In the rows, zero is written as 128.
100; 80; 140; 129; 139; 102; 116; 132; 148; 106; 159; 94; 118; 141; 123; 72; 198; 84; 123; 100; 89; 121; 98; 104; 124; 125; 73; 109; 92; 126; 119; 126; 110; 118; 197; 132; 110 -> K615
95; 105; 166; 147; 114; 134; 116; 160; 176; 144; 175; 129; 109; 102; 112; 93; 199; 80; 118; 123; 110; 107; 99; 107; 103; 107; 14; 107; 136; 147; 125; 150; 115; 112; 171; 149; 109 -> K649
175; 140; 107; 85; 120; 132; 146; 106; 112; 161; 159; 162; 82; 62; 145; 138; 180; 121; 190; 135; 201; 138; 124; 135; 83; 134; 102; 88; 134; 168; 128; 151; 160; 94; 161; 110; 141 -> K849
179; 173; 116; 62; 127; 152; 142; 112; 124; 157; 138; 153; 114; 48; 158; 130; 174; 120; 139; 116; 154; 148; 116; 137; 85; 126; 131; 97; 188; 168; 114; 170; 117; 71; 121; 97; 131 -> K751
107; 142; 148; 123; 122; 106; 151; 117; 125; 142; 175; 113; 127; 85; 119; 107; 126; 108; 161; 116; 170; 172; 172; 138; 92; 122; 101; 150; 187; 107; 138; 123; 202; 116; 186; 111; 125 -> K890
99; 95; 112; 158; 145; 105; 76; 121; 129; 147; 141; 132; 160; 124; 114; 131; 130; 132; 183; 136; 131; 171; 110; 172; 122; 110; 144; 144; 97; 141; 91; 144; 158; 112; 139; 156; 117 -> K492
144; 165; 112; 134; 137; 88; 96; 141; 85; 104; 154; 69; 117; 128; 108; 153; 122; 142; 149; 148; 101; 111; 129; 118; 114; 73; 77; 144; 122; 65; 91; 133; 68; 155; 139; 103; 95 -> K615
148; 118; 95; 145; 144; 94; 108; 121; 74; 96; 156; 51; 97; 145; 118; 158; 86; 133; 100; 143; 112; 95; 133; 99; 124; 114; 83; 160; 119; 88; 103; 139; 104; 178; 131; 75; 96 -> K827
152; 85; 125; 121; 115; 130; 118; 87; 83; 153; 79; 91; 112; 121; 158; 106; 136; 106; 111; 86; 133; 123; 98; 78; 127; 143; 186; 91; 119; 106; 127; 149; 180; 130; 157; 140; 121 -> K999
158; 94; 94; 128; 135; 91; 96; 139; 91; 101; 93; 172; 113; 110; 145; 161; 123; 148; 181; 124; 193; 184; 130; 172; 77; 127; 190; 133; 97; 175; 126; 97; 128; 148; 163; 105; 151 -> K113
135; 201; 99; 127; 135; 96; 107; 130; 86; 103; 158; 68; 97; 126; 114; 166; 82; 118; 106; 145; 127; 98; 129; 119; 133; 103; 59; 133; 112; 77; 114; 124; 101; 178; 137; 102; 114 -> K615
96; 137; 132; 116; 133; 107; 104; 153; 195; 109; 178; 119; 126; 147; 127; 105; 195; 111; 178; 139; 68; 142; 98; 96; 73; 114; 47; 112; 111; 133; 111; 127; 83; 109; 171; 98; 89 -> K682
90; 125; 145; 140; 131; 123; 127; 108; 138; 151; 169; 115; 118; 76; 112; 112; 133; 100; 152; 115; 164; 162; 165; 150; 97; 106; 117; 133; 150; 151; 144; 99; 197; 133; 203; 159; 116 -> K113
133; 66; 144; 136; 113; 120; 166; 99; 148; 130; 158; 120; 112; 117; 94; 91; 147; 139; 165; 144; 135; 125; 159; 137; 107; 134; 115; 188; 161; 82; 160; 136; 177; 151; 128; 150; 131 -> K492
166; 150; 112; 82; 112; 113; 134; 98; 104; 154; 139; 153; 103; 87; 157; 117; 192; 137; 179; 140; 182; 140; 105; 145; 103; 142; 128; 61; 139; 203; 126; 153; 114; 84; 110; 116; 138 -> K492
68; 136; 151; 78; 154; 116; 111; 155; 141; 131; 178; 76; 119; 132; 120; 101; 192; 82; 101; 126; 73; 131; 121; 97; 96; 103; 53; 94; 120; 134; 128; 115; 94; 144; 187; 131; 96 -> K999
101; 169; 103; 116; 123; 108; 110; 163; 71; 95; 110; 184; 165; 144; 106; 149; 114; 174; 162; 118; 156; 178; 136; 123; 82; 131; 157; 140; 128; 153; 87; 109; 123; 133; 138; 92; 139 -> K849
111; 142; 138; 135; 123; 113; 99; 137; 149; 119; 167; 115; 127; 143; 133; 109; 180; 104; 154; 113; 67; 117; 112; 106; 101; 107; 82; 106; 109; 144; 108; 153; 98; 114; 170; 136; 82 -> K649
105; 104; 145; 130; 109; 138; 149; 98; 100; 144; 133; 124; 104; 72; 110; 117; 133; 122; 178; 91; 150; 173; 153; 142; 91; 126; 122; 129; 182; 114; 135; 141; 188; 122; 202; 137; 140 -> K113
115; 97; 150; 107; 143; 114; 127; 124; 60; 139; 116; 66; 149; 129; 115; 134; 111; 127; 119; 134; 109; 154; 84; 91; 136; 147; 172; 111; 139; 85; 90; 141; 182; 160; 121; 134; 120 -> K492
132; 159; 152; 109; 107; 140; 127; 116; 28; 124; 110; 77; 146; 162; 144; 140; 154; 122; 125; 111; 100; 134; 93; 81; 120; 158; 148; 91; 146; 97; 112; 167; 162; 156; 151; 168; 138 -> K113
121; 128; 194; 96; 133; 141; 138; 106; 33; 161; 122; 66; 140; 105; 111; 106; 140; 124; 134; 85; 120; 125; 108; 81; 133; 157; 151; 83; 156; 103; 116; 146; 181; 152; 125; 156; 112 -> K890
168; 143; 140; 101; 128; 107; 146; 137; 139; 154; 142; 180; 138; 90; 155; 134; 191; 112; 159; 128; 145; 146; 128; 133; 101; 129; 108; 104; 153; 174; 115; 166; 168; 79; 139; 132; 118 -> K890
148; 105; 108; 148; 134; 119; 99; 148; 116; 126; 133; 82; 120; 138; 127; 152; 103; 148; 107; 156; 127; 111; 123; 139; 125; 94; 66; 142; 108; 90; 100; 114; 91; 145; 155; 107; 98 -> K649
153; 107; 92; 132; 108; 90; 79; 128; 100; 100; 109; 157; 142; 95; 125; 154; 121; 155; 151; 99; 158; 151; 127; 162; 98; 106; 167; 150; 116; 207; 88; 81; 135; 131; 154; 106; 147 -> K492
144; 131; 172; 110; 125; 115; 140; 121; 59; 149; 120; 58; 127; 132; 160; 133; 148; 116; 98; 119; 115; 144; 99; 79; 134; 151; 151; 69; 129; 110; 122; 136; 163; 140; 151; 151; 104 -> K849
139; 129; 109; 121; 143; 119; 118; 149; 66; 110; 113; 171; 140; 118; 105; 158; 171; 147; 175; 102; 171; 176; 157; 147; 92; 131; 182; 143; 126; 180; 121; 115; 126; 143; 118; 115; 149 -> K751
110; 150; 101; 140; 130; 98; 110; 141; 73; 84; 145; 103; 108; 145; 97; 135; 102; 130; 98; 121; 131; 95; 121; 102; 118; 117; 68; 141; 148; 103; 94; 138; 69; 159; 133; 81; 123 -> K890
94; 131; 111; 114; 133; 103; 137; 162; 89; 88; 126; 157; 121; 91; 83; 135; 156; 153; 140; 102; 154; 184; 132; 135; 88; 109; 150; 113; 141; 187; 131; 95; 90; 145; 122; 100; 159 -> K385
133; 147; 113; 118; 144; 133; 120; 125; 49; 131; 123; 51; 103; 121; 103; 125; 110; 145; 108; 153; 150; 106; 116; 126; 130; 90; 96; 111; 149; 46; 109; 154; 61; 151; 119; 126; 112 -> K751
170; 138; 97; 114; 144; 96; 85; 126; 115; 104; 164; 49; 116; 141; 150; 167; 85; 131; 125; 161; 81; 97; 123; 123; 122; 92; 85; 173; 130; 82; 77; 114; 82; 155; 133; 57; 86 -> K113
95; 145; 155; 154; 141; 112; 90; 127; 194; 125; 165; 83; 135; 117; 119; 85; 202; 92; 180; 109; 91; 123; 120; 111; 102; 110; 47; 120; 111; 142; 110; 123; 104; 105; 177; 127; 88 -> K385
153; 134; 178; 85; 113; 89; 114; 105; 31; 137; 94; 69; 135; 121; 151; 104; 131; 122; 125; 91; 138; 140; 107; 129; 122; 163; 163; 76; 143; 118; 105; 143; 209; 123; 148; 137; 136 -> K849
137; 97; 193; 159; 134; 123; 73; 112; 73; 156; 99; 75; 145; 76; 104; 121; 152; 120; 153; 92; 129; 135; 77; 122; 93; 144; 145; 87; 144; 136; 87; 156; 166; 131; 153; 164; 132 -> K492
132; 103; 91; 139; 111; 105; 113; 120; 101; 133; 114; 119; 133; 118; 125; 134; 124; 143; 162; 144; 158; 162; 104; 150; 115; 115; 113; 121; 117; 130; 92; 129; 164; 122; 163; 125; 135 -> K492
100; 108; 164; 145; 139; 146; 127; 123; 135; 134; 141; 94; 125; 101; 101; 88; 178; 96; 130; 75; 92; 137; 112; 91; 107; 130; 92; 101; 124; 113; 145; 134; 107; 111; 186; 132; 125 -> K492
137; 120; 175; 117; 142; 131; 105; 126; 74; 149; 120; 81; 132; 76; 120; 138; 146; 101; 112; 90; 105; 133; 79; 77; 106; 135; 161; 78; 130; 146; 118; 149; 171; 142; 123; 145; 123 -> K827
85; 109; 153; 122; 126; 106; 67; 135; 138; 120; 182; 98; 128; 133; 136; 107; 177; 92; 172; 112; 91; 121; 112; 123; 96; 92; 74; 129; 123; 149; 94; 120; 101; 122; 203; 136; 98 -> K113
107; 95; 92; 139; 115; 118; 71; 118; 134; 168; 152; 159; 137; 102; 148; 161; 102; 150; 201; 135; 177; 176; 135; 182; 105; 94; 134; 157; 117; 155; 110; 120; 157; 107; 157; 130; 133 -> K999
111; 69; 174; 106; 153; 88; 106; 135; 99; 119; 190; 55; 104; 130; 108; 78; 214; 97; 179; 110; 95; 106; 80; 83; 118; 124; 56; 101; 77; 128; 123; 140; 115; 158; 154; 141; 86 -> K385
122; 119; 81; 134; 138; 91; 135; 172; 64; 114; 108; 220; 150; 107; 109; 185; 146; 158; 170; 115; 169; 200; 142; 144; 123; 104; 160; 137; 110; 165; 101; 152; 139; 133; 148; 136; 144 -> K999
196; 138; 105; 86; 130; 115; 115; 112; 117; 126; 137; 174; 97; 75; 158; 152; 177; 134; 175; 118; 162; 130; 110; 119; 79; 135; 114; 133; 141; 139; 98; 189; 122; 105; 154; 110; 114 -> K682
144; 130; 117; 124; 152; 93; 106; 144; 103; 86; 100; 179; 114; 74; 105; 178; 143; 139; 147; 87; 175; 140; 124; 139; 98; 134; 174; 119; 113; 201; 115; 110; 113; 154; 137; 126; 160 -> K385
164; 113; 123; 89; 114; 117; 132; 126; 136; 157; 136; 166; 96; 43; 153; 145; 142; 147; 185; 119; 185; 165; 105; 140; 76; 113; 90; 101; 147; 163; 133; 132; 126; 88; 159; 107; 120 -> K751
167; 149; 117; 86; 131; 113; 128; 101; 83; 153; 128; 108; 92; 88; 145; 121; 173; 107; 144; 129; 174; 121; 113; 120; 113; 131; 126; 72; 144; 135; 110; 153; 145; 98; 128; 99; 137 -> K615
110; 171; 111; 87; 132; 126; 120; 137; 67; 120; 130; 40; 126; 152; 134; 121; 87; 134; 118; 153; 116; 147; 138; 126; 112; 98; 106; 114; 160; 72; 87; 111; 95; 143; 151; 62; 98 -> K751
109; 123; 79; 183; 116; 125; 67; 115; 175; 149; 143; 121; 165; 124; 126; 140; 82; 143; 176; 156; 122; 153; 106; 176; 112; 73; 105; 174; 112; 108; 81; 147; 175; 98; 141; 148; 111 -> K385
96; 134; 174; 140; 148; 113; 101; 170; 111; 136; 161; 97; 143; 131; 100; 83; 201; 96; 160; 124; 115; 127; 122; 102; 105; 95; 49; 89; 103; 134; 113; 123; 91; 118; 176; 119; 98 -> K492
131; 111; 100; 120; 135; 101; 71; 136; 140; 149; 122; 136; 130; 100; 155; 149; 147; 112; 157; 134; 143; 163; 111; 195; 130; 87; 128; 115; 84; 160; 87; 132; 143; 105; 168; 159; 111 -> K649
160; 113; 103; 90; 130; 124; 144; 132; 104; 143; 162; 183; 93; 94; 133; 134; 171; 115; 137; 131; 181; 131; 103; 100; 60; 135; 95; 113; 159; 142; 138; 185; 142; 97; 130; 93; 148 -> K890
150; 145; 113; 141; 130; 144; 139; 106; 85; 164; 144; 145; 128; 110; 125; 83; 159; 137; 154; 150; 199; 129; 117; 124; 105; 137; 118; 82; 128; 162; 123; 170; 137; 99; 126; 123; 114 -> K492
154; 140; 119; 126; 100; 130; 134; 106; 104; 151; 145; 154; 88; 54; 126; 99; 153; 136; 184; 136; 188; 151; 104; 151; 70; 126; 105; 92; 158; 163; 120; 174; 141; 106; 140; 123; 130 -> K849
130; 95; 114; 121; 133; 64; 138; 157; 107; 81; 145; 155; 121; 111; 99; 125; 163; 149; 167; 130; 194; 163; 146; 143; 104; 112; 150; 160; 116; 160; 151; 80; 134; 161; 115; 114; 155 -> K385
121; 140; 127; 166; 116; 83; 157; 88; 120; 139; 160; 131; 99; 87; 116; 124; 123; 110; 160; 100; 171; 155; 176; 138; 126; 127; 112; 138; 154; 110; 151; 155; 210; 112; 177; 145; 120 -> K615
100; 121; 93; 139; 120; 83; 93; 121; 123; 130; 140; 137; 124; 100; 123; 140; 136; 120; 188; 147; 169; 176; 102; 151; 100; 106; 113; 133; 123; 148; 95; 129; 175; 133; 162; 148; 121 -> K113
165; 114; 112; 126; 131; 116; 123; 121; 102; 145; 148; 168; 102; 120; 134; 133; 174; 120; 184; 111; 133; 105; 111; 119; 113; 128; 90; 99; 114; 152; 117; 191; 115; 88; 115; 104; 120 -> K890
166; 153; 93; 96; 140; 121; 115; 102; 113; 142; 169; 143; 114; 101; 162; 128; 142; 102; 153; 133; 163; 134; 134; 172; 107; 123; 132; 111; 133; 174; 117; 155; 153; 88; 153; 100; 136 -> K113
124; 108; 189; 80; 143; 132; 110; 118; 77; 154; 89; 65; 137; 122; 150; 138; 149; 89; 121; 73; 106; 148; 117; 87; 118; 168; 183; 87; 136; 95; 106; 128; 217; 132; 183; 134; 126 -> K649
167; 127; 88; 122; 128; 138; 153; 105; 138; 142; 131; 171; 99; 98; 143; 126; 179; 113; 157; 123; 187; 122; 125; 122; 106; 144; 109; 100; 138; 167; 122; 163; 141; 85; 154; 113; 132 -> K751
110; 156; 94; 127; 125; 95; 112; 149; 85; 85; 132; 179; 125; 100; 122; 161; 159; 119; 153; 103; 186; 190; 140; 134; 84; 125; 172; 140; 139; 195; 124; 101; 125; 148; 164; 113; 165 -> K113
105; 178; 92; 132; 125; 104; 103; 120; 52; 96; 158; 66; 113; 132; 110; 153; 101; 130; 125; 121; 109; 117; 137; 132; 136; 103; 82; 119; 138; 129; 83; 145; 95; 149; 147; 93; 121 -> K827
130; 132; 155; 127; 151; 73; 103; 172; 61; 98; 129; 132; 142; 93; 106; 147; 179; 137; 140; 101; 160; 192; 135; 166; 102; 121; 155; 129; 120; 154; 131; 112; 101; 141; 135; 139; 159 -> K849
103; 149; 152; 120; 135; 115; 112; 140; 147; 110; 148; 105; 129; 112; 106; 86; 198; 106; 146; 108; 117; 127; 125; 113; 99; 125; 65; 119; 130; 128; 117; 110; 91; 121; 171; 113; 124 -> K615
90; 99; 162; 132; 149; 120; 113; 121; 153; 135; 171; 92; 120; 118; 109; 75; 194; 88; 108; 116; 101; 117; 116; 119; 124; 119; 114; 99; 131; 159; 119; 131; 125; 125; 153; 162; 94 -> K682
153; 100; 166; 92; 125; 137; 137; 96; 63; 148; 73; 66; 134; 126; 152; 107; 158; 105; 106; 92; 114; 127; 116; 105; 148; 178; 185; 102; 163; 94; 107; 161; 192; 139; 134; 136; 144 -> K999
128; 128; 114; 141; 158; 84; 88; 125; 119; 107; 155; 55; 124; 168; 132; 147; 83; 130; 141; 152; 99; 119; 132; 133; 120; 116; 101; 144; 88; 95; 116; 92; 113; 164; 147; 91; 88 -> K113
70; 138; 173; 129; 103; 135; 184; 131; 122; 150; 157; 123; 125; 84; 103; 100; 140; 101; 143; 115; 178; 176; 164; 115; 134; 130; 126; 136; 194; 81; 159; 128; 211; 135; 167; 161; 142 -> K649
164; 109; 137; 98; 138; 111; 130; 106; 74; 137; 120; 147; 96; 105; 130; 78; 183; 134; 168; 125; 192; 110; 111; 142; 101; 147; 118; 85; 132; 122; 145; 206; 113; 89; 104; 121; 147 -> K827
107; 87; 77; 141; 133; 91; 68; 110; 149; 131; 146; 138; 134; 139; 157; 165; 86; 133; 169; 149; 171; 127; 106; 159; 141; 95; 135; 163; 98; 123; 69; 136; 161; 111; 169; 148; 116 -> K385
117; 144; 136; 140; 129; 77; 137; 136; 106; 95; 143; 56; 111; 150; 110; 117; 114; 147; 120; 160; 102; 111; 122; 85; 117; 114; 54; 135; 155; 40; 125; 154; 72; 148; 114; 91; 96 -> K827
131; 144; 89; 138; 133; 124; 103; 106; 59; 112; 124; 60; 99; 148; 107; 119; 93; 123; 87; 115; 79; 97; 130; 140; 141; 97; 83; 125; 104; 101; 111; 146; 95; 162; 133; 116; 95 -> K113
124; 149; 104; 131; 136; 110; 133; 115; 127; 100; 150; 89; 113; 124; 105; 150; 132; 127; 112; 128; 97; 112; 138; 118; 129; 114; 92; 162; 160; 93; 105; 147; 96; 151; 132; 135; 106 -> K751
124; 93; 62; 107; 125; 95; 69; 109; 126; 153; 160; 170; 128; 120; 159; 189; 84; 147; 168; 148; 152; 146; 113; 155; 99; 87; 126; 162; 121; 158; 75; 137; 177; 95; 155; 120; 108 -> K113
129; 91; 131; 124; 105; 131; 156; 109; 141; 125; 136; 120; 103; 101; 152; 134; 110; 116; 135; 116; 173; 154; 153; 122; 127; 142; 141; 177; 153; 74; 144; 107; 176; 142; 199; 130; 144 -> K849
148; 146; 119; 78; 124; 120; 135; 91; 80; 141; 101; 70; 102; 115; 155; 117; 111; 96; 78; 131; 159; 129; 121; 135; 143; 162; 154; 94; 135; 135; 125; 119; 188; 154; 126; 116; 138 -> K492
109; 119; 175; 110; 132; 101; 171; 105; 110; 148; 184; 105; 100; 74; 121; 122; 127; 122; 151; 125; 165; 166; 182; 116; 92; 132; 116; 148; 186; 103; 171; 148; 199; 143; 165; 142; 104 -> K827
137; 145; 77; 118; 134; 106; 100; 116; 82; 105; 142; 83; 82; 118; 116; 151; 84; 105; 105; 131; 141; 88; 114; 124; 133; 100; 89; 121; 113; 99; 97; 133; 99; 156; 157; 85; 133 -> K492
181; 146; 105; 110; 125; 114; 125; 89; 116; 169; 132; 141; 118; 83; 155; 130; 136; 162; 176; 140; 157; 127; 113; 142; 109; 132; 114; 90; 142; 154; 110; 177; 128; 84; 110; 109; 104 -> K999
